How the elements are linked:
zb § zf
zb * tm
gd § tq
gd * jn
nf § mg
nf * fm
jp § nm
jp * jg
lq § rl
lq * hs
tq § bl
tq * zq
hp § jz
hp * rl
zz § dg
zz * zf
mc § rl
mc * zz
ft § zd
ft * dm
ml § qp
ml * nz
sf § hp
sf * mc
lf § nf
lf * fm
hb § ld
hb * dr
jz § dl
jz * rl
mr § hf
mr * gj
fh § tm
fh * fd
hs § mh
hs * dl
nm § mr
nm * qc
jm § nm
jm * gj
jj § zb
jj * hg
fm § tm
fm * nh
hf § sd
hf * nm
mg § nh
mg * sf
lc § zb
lc * fh
dm § dm
dm * mh
dl § dr
dl * hp
hg § fm
hg * sd
qm § hs
qm * fj
jn § hg
jn * qp
nh § fd
nh * nf
fd § bt
fd * jz
gq § ml
gq * zd
zq § qc
zq * bb
dg § mc
dg * sz
rl § sf
rl * dg
qc § bt
qc * nf
fj § ml
fj * rr
fc § jp
fc * zl
rc § gq
rc * ft
hm § ft
hm * zq
jg § fc
jg * qm
bb § jn
bb * bb
bt § fh
bt * nh
qp § hs
qp * fj
rr § nz
rr * hb
dr § ld
dr * jz
zf § sz
zf * dr
mz § rr
mz * ld
zl § mh
zl * gq
mh § ft
mh * qp
tm § lc
tm * sd
qs § hg
qs * hf
ld § hb
ld * dl
sd § qs
sd * fh
cj § gj
cj * bl
pq § cj
pq * tq
zd § rc
zd * hm
bl § fm
bl * lf
nz § fj
nz * mz
gj § qc
gj * pq
sz § zz
sz * zb

The rows follow the links: the fewer symbols apart two elements are, the more alike their rows tend to be.

Some elements and rows for them; each showing differs a little:
hf
[ -14   46  -77  -56  -45  -46   91  -43   39   -7   86   40  -24  -25  -40   16   85   15    1  -18   28   19   73  -13   32  -17   27  -51   20  -29   39   45   41  -92  -18  -47    5   36   38   53   61  -35   -6]
jg
[  84   19   25  -14   42   10  -77  -14   16    4   18  -75  -91   39   30   -6  -56   10   42   45  -32   46   54   94   85  -49    8    3  -54  -58  -40  -10   -8  -44  -55    9  -59   60   33   14   10  -42   -3]
fh
[ -17   21  -23  -81  -18 -108   54  -83  115  -18    0   30   87   26  -18   -1    7   12  -16  -29  -23   15   -2  -26  -10   47   43  -54   42   29   -8    8   43   26  -55  -32  -26  -14  -52   80   40   15  -73]
hs
[  54  -22   80   37   49   13 -120   13  -36   38  -50  -90  -37   40   28   -9  -77   -9   16   42  -45   10  -56   59   10  -38  -27   47  -37  -29  -67  -41  -34   15  -36   47  -32   12   22  -19  -34   12   13]
bb
[  18  -74    3  -20  -40  114  -65   27   31   -5   20    7  -27  -24   52   39  -21   62  -22   38   45   -4   -6  -49   78  -18   12   11   -6   37   20  -32   -1   78   95   72   28   43    6  -51   86   18    1]
dr
[ -73   51   55  -16  -16  -50  -27   25  -91   11  -36  -45   26  -27  -50  -19  105  -31    7    4   24  -26 -103   -9 -109   11  -28   55   26   -9  -18   23  -30  -20  -42   15   33  -42   28   19  -93   27   15]
zz
[ -36   11   -1  -94  -24   -9  -41   57  -16   25   38  -13   13  -27  -35  108   76   17   -4   40   25  -23  -15  -42   -3  -17  -55  -47   -2   14  -38   29  -89   72  -23  -25    7  -27   -1  -62  -91   -6   83]
qc
[  16   40  -58   32    0   29   77   13   28  -76  -13   80  -27    5    7  -77   22  -16   15  -39   45   12  111   34   28   66   68  -26   -1    4   69   32   73  -31   64  -48   39   15  -58   20   16  -62  -22]
mz
[ -42   21   65   22  -21  -20  -35  -15  -85   26  -34  -50   -1  -22  -15  -47   59   -8    7   13   24  -19 -121    7  -87    0   -7  112   21  -10    6  -13   15  -56  -46   68   18   -3   78   50    8   65  -34]
lc
[ -32   11  -24 -116  -39  -87   47  -83   99   13   41   21   82   -1  -28   61   37   27  -20   -8  -18    6  -16  -61   -2   19   19  -78   35   23  -11    8   10   39  -62  -19  -41  -13  -22   54   49   32  -44]
mh
[  36  -75    9  102   63   -3    5  -22  -37   68    3  -23  -10   27   31   21 -149  -41  -17  -17  -83   -2  -20   26    3  -61  -62   30  -27  -23   -6  -56  -12  -34  -11   16  -48  -32   33  -48   30   37   28]
ft
[   9  -66  -28  119   65   -6   72  -18  -41   72    8   38   28    5   13   27 -123  -57  -25  -59  -72  -12  -16   -3  -33  -49  -50    6   -4  -12   23  -35  -20  -33    8  -23  -40  -56   13  -51   18   34   36]
tq
[  -4  -37  -27   28  -43  130   16   51   -4  -57    8   68  -36  -29   36  -21   11   28  -14    4   60  -10   51  -40   45   19   35   15   -1   32   57    0   35   38  133   27   67   27  -13  -39   52  -26    1]

Each walk starts at a row. The symbols on each line, taken left to right, move it on to the next element.
Each answer is a row, close to the row of the element it stands for.
start [ -25    6  -50 -100  -43  -67   68  -87   97    9   60   27   53   -9  -17   34   46   42  -15  -15   14   15   26  -49   20   22   34  -61   39    0   20   14   48  -11  -49  -16  -23    6    6   67   89   13  -54]
* * * § * * -> [ -18   34   33  -46   31    5  -90   92  -28  -27  -46  -27    8   17  -19   27   26  -16   28   33  -11   -7   -5   19  -27   16  -32  -28  -27    7  -58   24  -79   93  -15  -25    5  -41  -51  -48 -162  -31   68]
§ § § * § * -> [ -23   23   15  -64    5   -4  -68   82  -20   -7   -3  -19   13  -12  -26   70   51   -2    9   37    2  -12    7  -10   -6   -4  -50  -45  -17    4  -58   27  -97  101   -9  -23   12  -27  -32  -58 -144  -23   83]
start [  20   28    1   -1   28  -45    9  -29   77  -80  -92   30   56   54   12  -75  -36  -11   17  -27  -20   24   22   25  -14   98   63  -27   10   34  -19    3   45   62   -1  -41   -8  -18 -118   51  -23  -21  -65]
§ § * * § § § -> [  -4   48    0  -17   24  -78   22  -41   74  -59  -74   18   85   49  -20  -57  -16  -12    2  -36  -45   20    4   15  -29   88   53  -37   19   19  -20    2   35   53  -31  -50  -16  -20  -99   68  -42   -4  -68]
§ * * * -> [  21   21  -16  -22  -11  -22   37  -42  103  -72  -59   49   58   27   15  -61  -21    2    4  -37   -7   28   30   -7   12   85   77  -36   22   42   13   -5   63   69   33  -24    7   -6 -100   52   32  -16  -80]
start [  12   11  -36   37  -23   69   49   31   38  -92  -41   79   -1    4   24  -72   13   10   -8  -31   48    8   69   -8   21   74   64   -3    4   47   47    7   58   39  105   -6   67   15  -67   10   17  -38  -35]
* * * * § -> [  29   44   13   13   43  -22  -27   16   56  -78 -102   18   52   49   12  -68  -33  -17    9  -19  -23   16   30   42   -5   99   48  -20   -3   30  -30    4   10   77    4  -44   -3  -22 -121   19  -74  -37  -43]
* § § * * -> [ -29   16   10  -87   -7   -4  -50   73  -13   13   17  -18   13  -27  -37   86   58    8    3   42   16  -27   -4  -30   -7   -6  -52  -61  -11    9  -47   25  -96   78  -16  -25   10  -26  -13  -59 -120  -15   86]
start [ -37   61   71    7   24  -31  -62   41  -87   -5  -68  -53   18    7  -30  -39   57  -42   13   15    2  -30  -94   19 -103   29  -20   48    3   -7  -40   18  -35   -3  -52    0   29  -31   -4    3 -115   23   14]
* § § § * -> [ -27   68   60  -17   20  -40  -51   56  -36  -35  -89  -23   44   22  -32  -32   44  -43   21   12  -15  -13  -50   22  -83   66   -2   14    9   11  -49   21  -36   50  -32  -31   15  -38  -52    2 -151  -15   15]
* * * § * -> [ -61   14    5 -108  -39  -38  -16   27  -17   40   47    0   37  -37  -40  106  101   31  -14   34   28  -25  -38  -60  -33  -20  -52  -41   19   16  -34   32  -74   49  -42  -15    6  -23   28  -32  -68   14   58]
start [  18   38   -9   12   25  -14   11   -8   69  -87  -93   38   40   50   12  -76  -40  -16   14  -44  -10   20   42   36   -2   96   70  -23   11   36   -1    3   54   57   31  -40    9  -12 -109   40  -16  -30  -64]
* § * § § -> [ -13  -20  -42 -104  -60  -22   29  -64  106   -6   57   14   43  -18    9   58   27   67  -26   11   24   22    5  -67   51   12   20  -53   35   23   19   -6   34   42   -5   23  -14   31   -9   40  105   30  -56]
§ § * § -> [ -11    6  -54  -89  -71  -57   79  -77   86    9   91   31   25  -24  -24   45   54   50  -23   -3   25   16   33  -46   37   -7   19  -49   32    6   29   25   45  -28  -26   -5  -15   31   16   67   85   11  -35]
start [ -12   59   48   -9   38  -22  -79   77  -42  -28  -76  -26   23   16  -24  -22   29  -28   12   25  -15  -19  -18   29  -47   43   -7    4   -5    9  -61   22  -56   72  -20  -31   14  -40  -58  -21 -162  -27   45]
* * * * § § -> [ -47   -1  -16 -113  -31  -24  -24   40    4   35   48   -8   27  -42  -43  117   84   15  -18   39   22  -22  -11  -63   -3  -26  -54  -65    8   11  -30   34  -81   57  -27  -21    2  -26    9  -42  -74    5   66]
§ * * § -> [ -53   46   60   15   -7  -40  -14    6  -93   19  -37  -40   18  -19  -36  -44   97  -22    9    8   17  -35 -117   -7 -114   17  -11   86   19    1  -14   15    1  -55  -42   31   43  -27   45   35  -42   36  -14]
start [  22   15   64  -10   46    8 -124   63  -23    2  -63  -68  -20   23   -1   10  -26  -25   25   51  -29   -4  -26   51    1    1  -21    5  -34  -15  -79    0  -80   83  -21   13   -9  -18  -34  -44 -124  -20   55]
* § * * -> [  14  -22   77   19   -4   11  -91  -28  -46   40  -21  -96  -41   12   20  -29  -10   10    6   35    0    9 -106   23  -15  -28  -10   88  -10  -27  -19  -42    9  -35  -43  102  -22   24   76   29   52   47  -45]
§ * § § § -> [  38  -63   69   35    9   48  -95  -26  -16   47   -3  -79  -41    8   49    2  -82   23   -4   40  -15   -1  -73   12   20  -45  -18   71  -25  -10  -14  -76   -5    9    5   99  -29   18   58  -11   75   56  -26]
start [  20  -63    1  106   59   -9   38  -38  -51   80    4   -8   11    3    8    6 -123  -51  -22  -39  -72  -10  -18   19  -20  -60  -62   31  -18  -23   11  -46   -8  -52  -10    7  -51  -34   45  -33   44   42   20]
* § * § * -> [   0  -89  -30  119   33   35   76   -4  -50   57   11   55   13  -12   23   15 -110  -35  -28  -57  -42  -19   -2  -32  -26  -40  -45   15    2    7   47  -35  -13  -28   47  -15  -13  -51   22  -71   46   34   40]
* * § * * § -> [  18  -43   66   58   14   12  -61  -45  -42   69   -8  -70  -22    8   32  -14  -50   -4  -11   18  -28    1 -105   14  -22  -52  -24   87  -11  -22  -18  -65    6  -47  -33   93  -31   10   69    7   70   62  -33]
start [ -11   -2   70   28   -8   -5  -54  -30  -56   46  -23  -78   -4  -10    6  -48   23    4  -10   17    4  -15 -126    5  -59  -17   -3  109   11  -16  -14  -36   20  -55  -37   94    3   18   71   41   44   64  -47]
* § § * § -> [ -23   13   69   16  -18  -11  -46  -21  -71   35  -28  -64   -9  -14   -6  -48   58   -3   -1   19    5  -16 -118   -2  -76   -8   -3  108   21  -11  -18  -16   15  -63  -43   74   13    6   74   49   24   59  -42]
* * * * § -> [  -8   47   29  -30   41   -6  -69   74  -15  -54  -72  -10   24   30   -7   -2    3  -27   18   21  -22   -4    8   23  -21   54   -5  -28  -14    9  -63   17  -63   97   -4  -44   12  -38  -83  -36 -152  -37   48]
start [ -11   41  -64   41  -30   49   83   35  -53  -47   34   62  -63  -25   -8  -38   66  -10    9  -32   60    3  104    7   16   15   25   -7    1   -8   70   50   45  -82   59  -52   57   29   14    3    0  -66   15]
* * * -> [  14  -78  -30   53  -21  133    7   40    2  -21   18   54  -29  -29   49    7  -31   33  -30   -1   43  -16   35  -48   57  -10   11   19    8   35   58  -33   11   43  121   36   50   20   -8  -65   78    7   10]
§ § § * § -> [  10   49  -18  -16   13  -71   32  -52   89  -68  -61   28   61   52   -5  -61  -25  -17   -3  -40  -30   24   29   24   -6   75   62  -46   11   29   -1    5   53   36   -9  -45  -17  -16  -99   66   -8  -16  -71]
